Below are the code and all the weights of a small trained network. Each question names an input and a target symbol and asks about switching units off, where a switched-off unit gives its printed mean instead of its output.

import numpy as np


def w(rows, s, z=0):
    codes = np.array(rows[::2]) - 128.0
    scale = np.full(codes.shape[1], s)
    scale[-1] = z or s
    return codes * scale


def f(y):
    return y / 2 * (1 + np.tanh(0.7978845608 * (y + 0.044715 * y**3)))


def softmax(a):
    e = np.exp(a - a.max(-1, keepdims=True))
    return e / e.sum(-1, keepdims=True)


def log_softmax(a):
    a = a - a.max(-1, keepdims=True)
    return a - np.log(np.exp(a).sum(-1, keepdims=True))


def net(x, mask):
    ids = ['αβγδεζηθξστφψω'.index(c) for c in x.split()]
    T = len(ids)
    res = E[ids] + P[:T]
    q, k, v = (res @ M[0].T for M in (Q, K, V))
    z = softmax(np.where(np.tri(T) > 0, q @ k.T / 2**0.5, -1e9)) @ v
    res = res + np.where(mask[0], z, O[0][:, -1]) @ O[0][:, :-1]
    y = f(res @ A[0][:, :-1].T + A[0][:, -1])
    res = res + np.where(mask[1:9], y, B[0][:, -1]) @ B[0][:, :-1]
    return log_softmax(res[-1] @ U[:, :-1].T + U[:, -1])


Q, K, V, O, A, B = {}, {}, {}, {}, {}, {}
E = w([
[173,142,167,98,153,101,153,186,79],'α',
[188,148,191,154,187,181,115,57,184],'β',
[157,95,67,213,88,206,67,94,143],'γ',
[98,126,53,125,51,129,7,169,179],'δ',
[71,53,167,52,206,107,116,137,148],'ε',
[148,148,93,74,121,95,58,105,153],'ζ',
[240,78,117,172,198,96,118,116,72],'η',
[172,64,181,110,95,75,102,159,165],'θ',
[51,168,90,176,188,140,109,152,124],'ξ',
[69,110,187,156,97,127,68,140,104],'σ',
[144,94,161,139,160,114,82,217,159],'τ',
[106,80,144,141,165,175,52,168,161],'φ',
[113,113,161,149,91,140,139,227,221],'ψ',
[178,139,103,100,175,79,164,213,192],'ω',
],0.019)
P = w([
[14,247,168,190,163,2,65,3,155],'0',
[53,221,152,179,162,33,83,31,155],'1',
[84,207,138,159,165,64,85,67,152],'2',
[96,176,134,157,169,83,96,82,148],'3',
[110,167,128,152,167,102,102,97,142],'4',
[122,148,122,141,167,118,108,112,133],'5',
[128,138,119,136,157,125,115,125,126],'6',
[136,123,119,126,155,141,118,136,118],'7',
[146,115,118,123,156,158,120,149,113],'8',
[155,109,115,123,149,171,125,161,102],'9',
[158,100,111,115,143,184,121,181,90],'10',
[162,89,111,108,146,202,130,188,81],'11',
[171,71,116,105,136,210,136,202,76],'12',
[180,66,108,99,137,228,136,222,64],'13',
],0.0085)
Q[0] = w([
[70,105,53,151,37,225,123,34,195],'head 0',
[158,102,73,173,137,145,112,9,2],'head 0',
],0.0092)
K[0] = w([
[89,121,68,176,53,173,49,81,209],'head 0',
[185,168,118,158,169,198,132,4,26],'head 0',
],0.011)
V[0] = w([
[48,210,115,190,127,2,76,36,135],'head 0',
[71,81,64,99,75,89,179,218,51],'head 0',
],0.0044)
O[0] = w([
[241,69,102,123,156,211,140,254,42,162],'head 0',
[191,193,169,208,215,68,72,179,100,6],'head 0',
],0.0052,0.0024)
A[0] = w([
[170,193,184,170,166,89,151,75,118,77],'neuron 0',
[135,92,104,169,92,143,91,78,183,92],'neuron 1',
[192,130,108,79,164,115,234,172,43,57],'neuron 2',
[24,215,107,129,56,107,114,41,159,115],'neuron 3',
[57,74,76,105,56,109,208,98,135,2],'neuron 4',
[168,114,140,129,127,1,175,139,94,70],'neuron 5',
[118,171,86,139,35,107,132,186,135,87],'neuron 6',
[78,224,172,118,124,42,179,77,165,67],'neuron 7',
],0.011,0.0081)
B[0] = w([
[129,172,121,182,203,100,60,175,107,195],'neuron 0',
[167,144,150,108,137,119,139,207,126,190],'neuron 1',
[93,79,104,91,68,206,177,115,130,254],'neuron 2',
[138,208,141,188,142,40,135,124,36,131],'neuron 3',
[95,49,65,14,30,250,227,190,14,114],'neuron 4',
[187,105,126,107,172,162,101,166,141,246],'neuron 5',
[86,59,130,127,148,91,177,133,111,161],'neuron 6',
[149,189,169,196,228,58,61,203,134,132],'neuron 7',
],0.014,0.004)
U = w([
[115,183,180,63,128,143,196,188,32,94],'α',
[155,189,181,167,153,169,168,66,163,93],'β',
[176,177,102,197,53,149,147,157,132,73],'γ',
[105,94,82,133,105,77,131,177,85,37],'δ',
[79,103,159,89,186,85,148,93,99,71],'ε',
[135,187,64,78,83,105,126,86,125,152],'ζ',
[157,67,100,190,158,101,178,87,75,84],'η',
[170,53,166,73,59,157,168,138,151,85],'θ',
[64,185,55,168,149,155,173,112,116,127],'ξ',
[86,97,172,121,9,194,206,94,47,194],'σ',
[129,192,170,195,204,22,12,112,105,219],'τ',
[100,85,105,117,118,199,117,145,184,143],'φ',
[104,115,157,199,118,112,240,136,138,124],'ψ',
[147,152,67,115,172,104,164,154,200,10],'ω',
],0.011,0.012)

Each question gives the input, a string of symbols that net reads in full, and the target symbol t.
The units are the heads (2 rows each of Q, K, V and O) and the neurons (one row each of A and B). Each row of codes is followed by its name. A weight is (code - 128) times the scale printed after its matrix; where a second scale follows, it is the last column's (O, A, B and U).
mask holds one flag per unit, heads first, then neurons. A switched-off unit (its flag False) gives its mean, the last column of its rows in O or B, instead of its output. The means were averaged over made-up inputs and are rounded, as every weight is.
A unit's drop is (log p(t) with every unit on - log p(t) with that unit switched off) / (log p(t) with every unit on - log p(t) with every unit switched off).
The circuit of an input: a set's keep is (log p(t) with only the set's units on - log p(t) with every unit switched off) / (log p(t) with every unit on - log p(t) with every unit switched off). Starting from all 9 units, units are removed one at a time, each time the one whose removal leaves the highest keep (on an exact tie, the one counted first), for as long as the keep stays at least 0.8.
circuit, biggest first: the units of the circuit, biggest drop first
unit that matters most: the unit with the biggest drop
top k neurons: the k neurons with the biggest drops, biggest first
drop when u is switched off: that unit's drop, to one decimal
input η ψ η α η δ δ, target δ: unit that matters most	head 0
input α η α γ β φ ε β η ψ η η γ τ, target τ: circuit, biggest first	[head 0; neuron 2]
input τ ω η φ θ φ α, target τ: top 4 neurons	[neuron 0; neuron 7; neuron 6; neuron 1]
input α η η, target η: top 2 neurons	[neuron 2; neuron 0]
input α α ψ τ α η α β σ α ψ β α, target σ: top 3 neurons	[neuron 2; neuron 1; neuron 7]
input α α α β σ α σ σ ψ θ ω η η ε, target ε: top 2 neurons	[neuron 0; neuron 2]
input ε η ω σ, target σ: top 4 neurons	[neuron 0; neuron 7; neuron 5; neuron 1]
input ψ ζ ζ, target ζ: circuit, biggest first	[neuron 0; neuron 5]
input ζ α φ θ ψ, target ψ: top 3 neurons	[neuron 0; neuron 6; neuron 5]
input γ γ η, target η: top 4 neurons	[neuron 2; neuron 4; neuron 1; neuron 7]
input δ τ θ, target θ: top 4 neurons	[neuron 0; neuron 7; neuron 3; neuron 5]
input η δ β σ, target σ: top 2 neurons	[neuron 0; neuron 5]
input η η η φ α ε, target τ: drop when neuron 2 is switched off	1.8
input ξ φ β ζ η η α ψ β ε, target τ: drop when head 0 is switched off	0.3
input ζ α δ η ψ η α η β φ γ ψ ω ε, target ε: drop when neuron 7 is switched off	0.2
input β η δ α α δ θ ψ ε φ, target τ: circuit, biggest first	[neuron 2]
